Below are the code and all the weights of a small trained network. Each question names an input and a class and asks about switching units off, where a switched-off unit gives its printed mean instead of its output.

import numpy as np


def w(rows, s, z=0):
    codes = np.array(rows[::2]) - 128.0
    scale = np.full(codes.shape[1], s)
    scale[-1] = z or s
    return codes * scale


def norm(h):
    return h / np.sqrt((h * h).mean(-1, keepdims=True) + 1e-5)


def f(y):
    return np.maximum(y, 0)


def log_softmax(a):
    a = a - a.max(-1, keepdims=True)
    return a - np.log(np.exp(a).sum(-1, keepdims=True))


def net(x, mask):
    res = np.array(x, float).reshape(1, 8) / 4 @ E
    u = 0
    for l in range(4):
        y = f(norm(res) @ A[l][:, :-1].T + A[l][:, -1])
        res = res + np.where(mask[u : u + 7], y, B[l][:, -1]) @ B[l][:, :-1]
        u += 7
    return log_softmax(norm(res)[-1] @ U[:, :-1].T + U[:, -1])


A, B = {}, {}
E = w([
[101,73,164,29,147,2,149,164,183,88,113,154],'x0',
[26,136,214,94,65,179,50,201,192,248,172,53],'x1',
[165,136,108,109,177,190,123,85,140,146,164,164],'x2',
[108,89,80,187,193,125,115,58,149,160,132,49],'x3',
[194,189,114,128,98,160,106,142,162,100,160,198],'x4',
[134,100,156,60,160,138,128,122,165,123,143,150],'x5',
[189,65,163,75,42,139,29,58,210,131,196,57],'x6',
[138,163,56,113,34,53,82,85,98,245,141,129],'x7',
],0.008)
A[0] = w([
[67,151,153,88,78,4,129,244,156,136,129,158,33],'L0N1',
[128,69,175,73,45,77,120,122,143,85,127,74,48],'L0N2',
[107,118,159,24,181,70,157,180,98,97,120,215,85],'L0N3',
[39,105,152,203,201,139,157,183,73,90,115,76,4],'L0N4',
[156,77,64,143,204,35,135,14,124,77,123,102,3],'L0N5',
[196,165,64,189,107,113,147,117,64,53,123,199,51],'L0N6',
[86,128,104,126,65,80,130,112,71,241,117,93,16],'L0N7',
],0.023,0.0048)
B[0] = w([
[101,119,34,152,4,167,164,207,224,136,8,98,246],'L0N1',
[174,124,224,90,125,96,54,138,153,109,127,73,216],'L0N2',
[85,68,34,17,132,209,112,95,124,78,103,188,249],'L0N3',
[75,111,187,182,237,152,86,189,93,140,73,82,216],'L0N4',
[232,27,101,213,204,103,252,113,206,194,192,84,234],'L0N5',
[205,238,209,158,112,68,104,107,122,87,50,238,254],'L0N6',
[92,88,58,131,106,89,43,50,70,204,213,159,221],'L0N7',
],0.017,0.02)
A[1] = w([
[48,147,155,157,151,58,150,166,57,100,88,71,16],'L1N1',
[100,95,209,77,66,17,143,147,80,66,153,26,57],'L1N2',
[150,227,143,147,91,63,159,116,58,88,116,149,1],'L1N3',
[78,177,133,108,158,171,143,105,65,90,189,132,59],'L1N4',
[115,133,92,158,136,94,252,124,143,84,174,75,74],'L1N5',
[29,151,159,158,195,130,165,175,48,99,127,73,39],'L1N6',
[31,157,79,150,62,10,127,100,24,192,196,90,19],'L1N7',
],0.02,0.0034)
B[1] = w([
[50,118,133,130,201,141,137,159,64,163,70,99,168],'L1N1',
[172,171,165,37,140,76,63,131,150,67,141,58,173],'L1N2',
[116,201,231,165,61,97,136,125,128,111,83,199,213],'L1N3',
[139,109,100,88,155,174,134,70,108,80,152,106,141],'L1N4',
[171,100,116,154,121,96,176,129,106,123,169,69,174],'L1N5',
[62,116,208,164,193,174,122,160,75,155,93,45,191],'L1N6',
[46,117,77,226,55,70,4,93,26,193,227,122,254],'L1N7',
],0.014,0.012)
A[2] = w([
[123,180,87,104,116,94,233,118,118,134,180,87,59],'L2N1',
[87,147,142,96,135,237,101,128,176,194,213,122,114],'L2N2',
[145,206,145,156,89,209,148,136,119,118,191,101,100],'L2N3',
[142,144,198,138,47,128,107,135,148,156,148,64,118],'L2N4',
[125,204,114,136,86,177,124,128,145,177,206,131,104],'L2N5',
[112,222,97,104,95,142,216,163,88,140,252,85,3],'L2N6',
[100,146,148,83,127,100,205,150,76,52,237,110,59],'L2N7',
],0.021,0.0031)
B[2] = w([
[113,128,192,168,82,81,187,196,131,141,142,72,149],'L2N1',
[129,210,169,175,86,194,128,196,178,197,190,123,216],'L2N2',
[117,153,160,123,110,167,222,119,173,140,178,201,158],'L2N3',
[124,161,188,83,185,160,133,74,134,126,246,139,254],'L2N4',
[75,175,148,186,140,151,158,155,127,164,181,181,206],'L2N5',
[163,154,124,113,110,157,123,214,176,136,52,102,138],'L2N6',
[112,80,172,137,202,164,62,90,164,144,140,199,134],'L2N7',
],0.013,0.009)
A[3] = w([
[107,173,94,80,120,78,201,119,26,96,143,104,49],'L3N1',
[149,201,73,77,89,83,230,178,31,66,164,63,3],'L3N2',
[130,205,79,95,98,126,215,137,41,104,171,90,49],'L3N3',
[121,218,51,75,101,101,238,152,48,60,149,123,78],'L3N4',
[162,115,113,82,216,147,191,91,61,26,118,225,49],'L3N5',
[193,182,62,86,104,115,251,128,31,113,172,27,50],'L3N6',
[99,169,76,98,91,103,251,140,23,42,181,81,64],'L3N7',
],0.02,0.0032)
B[3] = w([
[126,148,114,114,67,103,169,156,100,99,110,77,128],'L3N1',
[127,133,78,117,100,161,153,123,128,139,150,153,128],'L3N2',
[88,175,153,116,112,151,144,174,101,95,137,109,130],'L3N3',
[102,137,187,192,141,197,156,175,101,176,205,73,143],'L3N4',
[43,178,109,76,111,137,150,82,5,101,240,94,245],'L3N5',
[159,134,106,131,128,94,238,151,171,108,132,168,151],'L3N6',
[167,161,136,121,132,69,161,143,110,134,82,80,128],'L3N7',
],0.014,0.011)
U = w([
[173,242,187,159,100,64,160,89,72,66,77,239,156],'0',
[84,115,74,22,177,204,192,71,50,30,142,202,59],'1',
[69,81,16,61,23,176,136,194,203,95,29,116,170],'2',
[40,119,186,181,224,179,124,208,62,141,65,54,161],'3',
[231,37,113,187,210,57,249,81,149,147,190,99,126],'4',
[66,120,75,184,46,78,32,94,72,213,233,103,154],'5',
[102,191,161,136,109,201,170,174,157,155,215,146,4],'6',
[165,131,198,32,104,114,62,133,191,92,187,32,123],'7',
],0.011,0.0036)

Each question gives the input, the list of numbers given to net, and the class t.
The units are the neurons (one row each of A and B). Each row of codes is followed by its name. A weight is (code - 128) times the scale printed after its matrix; where a second scale follows, it is the last column's (A, B and U).
mask holds one flag per neuron, layer by layer. A switched-off neuron (its flag False) gives its mean, the last column of its row in B, instead of its output. The means were averaged over made-up inputs and are rounded, as every weight is.
A unit's drop is (log p(t) with every unit on - log p(t) with that unit switched off) / (log p(t) with every unit on - log p(t) with every unit switched off).
The circuit of an input: a set's keep is (log p(t) with only the set's units on - log p(t) with every unit switched off) / (log p(t) with every unit on - log p(t) with every unit switched off). Starting from the 12 units with the biggest drops (on a tie, the unit counted first), units are removed one at a time, each time the one whose removal leaves the highest keep (on an exact tie, the one counted first), for as long as the keep stays at least 0.8.
circuit, biggest first: the units of the circuit, biggest drop first
k most important neurons: the k neurons with the biggest drops, biggest first
k most important neurons of layer l: the k neurons of layer l with the biggest drops, biggest first
drop when u is switched off: that unit's drop, to one decimal
input [2,0,3,5,7,-6,0,-7], class 3: 2 most important neurons -> L0N4; L0N3
input [1,0,4,-6,7,-7,-4,0], class 0: circuit, biggest first -> L0N6
input [1,8,5,0,3,-5,1,-6], class 3: 2 most important neurons -> L0N7; L0N6
input [2,-7,-4,0,-2,-5,-5,6], class 0: 2 most important neurons -> L0N6; L1N3
input [-8,6,5,8,2,4,4,-3], class 6: circuit, biggest first -> L0N7; L0N4
input [-8,-7,3,-5,-6,6,6,2], class 0: 3 most important neurons -> L0N6; L1N3; L0N1
input [7,-4,-2,-3,-4,-3,-3,-8], class 2: 2 most important neurons -> L0N3; L0N1
input [0,5,-5,0,-7,-1,5,-6], class 7: 3 most important neurons -> L0N2; L1N2; L2N4
input [3,3,-7,6,1,-1,-8,1], class 3: 2 most important neurons -> L0N4; L1N6
input [-3,-4,4,0,-5,-2,-5,-2], class 3: 2 most important neurons of layer 1 -> L1N6; L1N1
input [8,1,5,3,2,4,-7,-4], class 1: 2 most important neurons -> L0N3; L3N5
input [8,-1,-1,-4,3,-3,8,5], class 7: 2 most important neurons -> L0N2; L2N4
input [-6,3,-1,-8,8,-4,8,2], class 7: 2 most important neurons -> L0N7; L0N6
input [7,4,-2,8,2,-2,5,-2], class 7: circuit, biggest first -> L0N2
input [6,4,-3,-1,8,0,3,4], class 2: drop when L0N1 is switched off -> 1.1
input [-6,-8,5,6,2,4,-6,8], class 0: drop when L0N6 is switched off -> 2.7
input [7,-5,5,1,-5,1,-4,5], class 4: drop when L0N5 is switched off -> 2.0
input [1,-5,-8,-1,-5,7,-1,8], class 4: drop when L0N5 is switched off -> 1.0
input [8,-5,-5,-3,3,0,5,-5], class 2: 2 most important neurons -> L0N3; L0N1
input [5,-3,7,-1,4,2,-3,-6], class 1: circuit, biggest first -> L0N3
input [4,-6,-6,-7,2,-1,6,2], class 2: 2 most important neurons of layer 0 -> L0N1; L0N3
